Below is a small trained network, with its code and all its weights. Each question gives an input and a class and asks what happens when units are switched off, that is, made to give their printed mean instead of their output.

import numpy as np


def w(rows, s, z=0):
    codes = np.array(rows[::2]) - 128.0
    scale = np.full(codes.shape[1], s)
    scale[-1] = z or s
    return codes * scale


def f(y):
    return y / 2 * (1 + np.tanh(0.7978845608 * (y + 0.044715 * y**3)))


def log_softmax(a):
    a = a - a.max(-1, keepdims=True)
    return a - np.log(np.exp(a).sum(-1, keepdims=True))


def net(x, mask):
    res = np.array(x, float).reshape(1, 5) / 4 @ E
    y = f(res @ A[0][:, :-1].T + A[0][:, -1])
    res = res + np.where(mask, y, B[0][:, -1]) @ B[0][:, :-1]
    return log_softmax(res[-1] @ U[:, :-1].T + U[:, -1])


A, B = {}, {}
E = w([
[79,100,121,161,61,108,79,97,202,93],'x0',
[144,50,60,118,98,220,39,187,142,221],'x1',
[42,96,144,168,91,127,104,202,225,67],'x2',
[180,201,249,2,114,143,156,252,123,123],'x3',
[36,96,148,157,169,130,188,112,121,79],'x4',
],0.0057)
A[0] = w([
[59,103,186,142,199,92,253,98,121,87,151],'neuron 1',
[70,55,76,231,110,94,118,75,192,99,212],'neuron 2',
[128,234,197,84,143,65,215,128,58,91,193],'neuron 3',
[68,78,77,215,130,129,115,86,164,92,214],'neuron 4',
[135,219,207,87,195,66,251,102,100,105,208],'neuron 5',
[86,58,145,105,64,196,69,214,189,151,235],'neuron 6',
[102,106,85,164,73,135,69,128,199,107,209],'neuron 7',
[120,150,211,64,130,157,102,226,154,121,202],'neuron 8',
[35,92,133,183,193,90,189,88,112,82,154],'neuron 9',
[175,245,193,110,119,72,172,121,103,112,151],'neuron 10',
[127,66,59,189,93,103,36,72,186,111,191],'neuron 11',
[143,92,76,129,196,162,131,92,80,158,204],'neuron 12',
[184,55,26,157,129,158,82,99,88,201,248],'neuron 13',
[188,212,254,60,142,121,137,170,142,105,254],'neuron 14',
[243,99,78,105,165,171,113,112,27,217,217],'neuron 15',
],0.0057,0.0029)
B[0] = w([
[88,119,123,201,121,204,175,163,61,48,209],'neuron 1',
[26,69,37,187,196,77,90,34,135,102,254],'neuron 2',
[186,169,198,177,34,216,244,23,158,59,232],'neuron 3',
[40,76,34,175,199,99,107,72,131,112,233],'neuron 4',
[175,208,142,219,54,231,254,57,142,47,244],'neuron 5',
[86,42,127,79,140,122,6,197,154,127,213],'neuron 6',
[64,75,82,105,172,62,66,130,208,134,203],'neuron 7',
[154,62,200,94,69,152,125,212,192,138,201],'neuron 8',
[52,93,108,213,138,143,166,124,72,82,210],'neuron 9',
[173,179,161,146,87,109,190,27,176,90,200],'neuron 10',
[120,107,71,114,205,65,77,51,139,145,225],'neuron 11',
[125,167,77,122,163,147,117,162,48,145,175],'neuron 12',
[144,168,79,68,239,121,44,115,59,206,222],'neuron 13',
[174,143,254,114,40,145,161,137,224,121,244],'neuron 14',
[195,218,111,69,148,182,110,142,77,199,217],'neuron 15',
],0.0058,0.0072)
U = w([
[178,201,194,131,56,147,179,93,165,110,51],'0',
[72,115,113,196,120,169,182,119,69,78,79],'1',
[64,67,61,142,164,1,85,90,157,126,70],'2',
[149,181,86,64,160,151,94,144,26,189,248],'3',
[108,54,183,78,83,131,102,221,185,131,204],'4',
],0.0074,0.0013)

Each question gives the input, the list of numbers given to net, and the class t.
The units are the neurons (one row each of A and B). Each row of codes is followed by its name. A weight is (code - 128) times the scale printed after its matrix; where a second scale follows, it is the last column's (A, B and U).
mask holds one flag per neuron, in row order. A switched-off neuron (its flag False) gives its mean, the last column of its row in B, instead of its output. The means were averaged over made-up inputs and are rounded, as every weight is.
A unit's drop is (log p(t) with every unit on - log p(t) with that unit switched off) / (log p(t) with every unit on - log p(t) with every unit switched off).
The circuit of an input: a set's keep is (log p(t) with only the set's units on - log p(t) with every unit switched off) / (log p(t) with every unit on - log p(t) with every unit switched off). Starting from the 12 units with the biggest drops (on a tie, the unit counted first), units are removed one at a time, each time the one whose removal leaves the highest keep (on an exact tie, the one counted first), for as long as the keep stays at least 0.8.
units of the circuit, in order: the units of the circuit, biggest drop first
k most important neurons: the k neurons with the biggest drops, biggest first
drop when u is switched off: that unit's drop, to one decimal
input [-4,8,-4,-8,4], class 3: units of the circuit, in order -> neuron 13
input [-2,6,-3,7,-6], class 4: 2 most important neurons -> neuron 8; neuron 14
input [-5,-7,-2,-4,-3], class 0: units of the circuit, in order -> neuron 2; neuron 3
input [-6,7,3,-2,8], class 2: units of the circuit, in order -> neuron 5; neuron 3
input [1,-4,8,3,0], class 4: 2 most important neurons -> neuron 8; neuron 6
input [-8,5,3,4,-7], class 4: 3 most important neurons -> neuron 8; neuron 14; neuron 6
input [2,-7,-8,-8,-7], class 3: 2 most important neurons -> neuron 15; neuron 13
input [-6,5,0,6,-8], class 4: 2 most important neurons -> neuron 8; neuron 14
input [2,4,-1,2,-1], class 4: drop when neuron 2 is switched off -> 0.2
input [-5,0,1,5,4], class 0: drop when neuron 8 is switched off -> 0.0
input [-2,7,-5,-7,-2], class 3: drop when neuron 15 is switched off -> 0.1
input [-1,2,3,-2,5], class 2: drop when neuron 5 is switched off -> 0.1
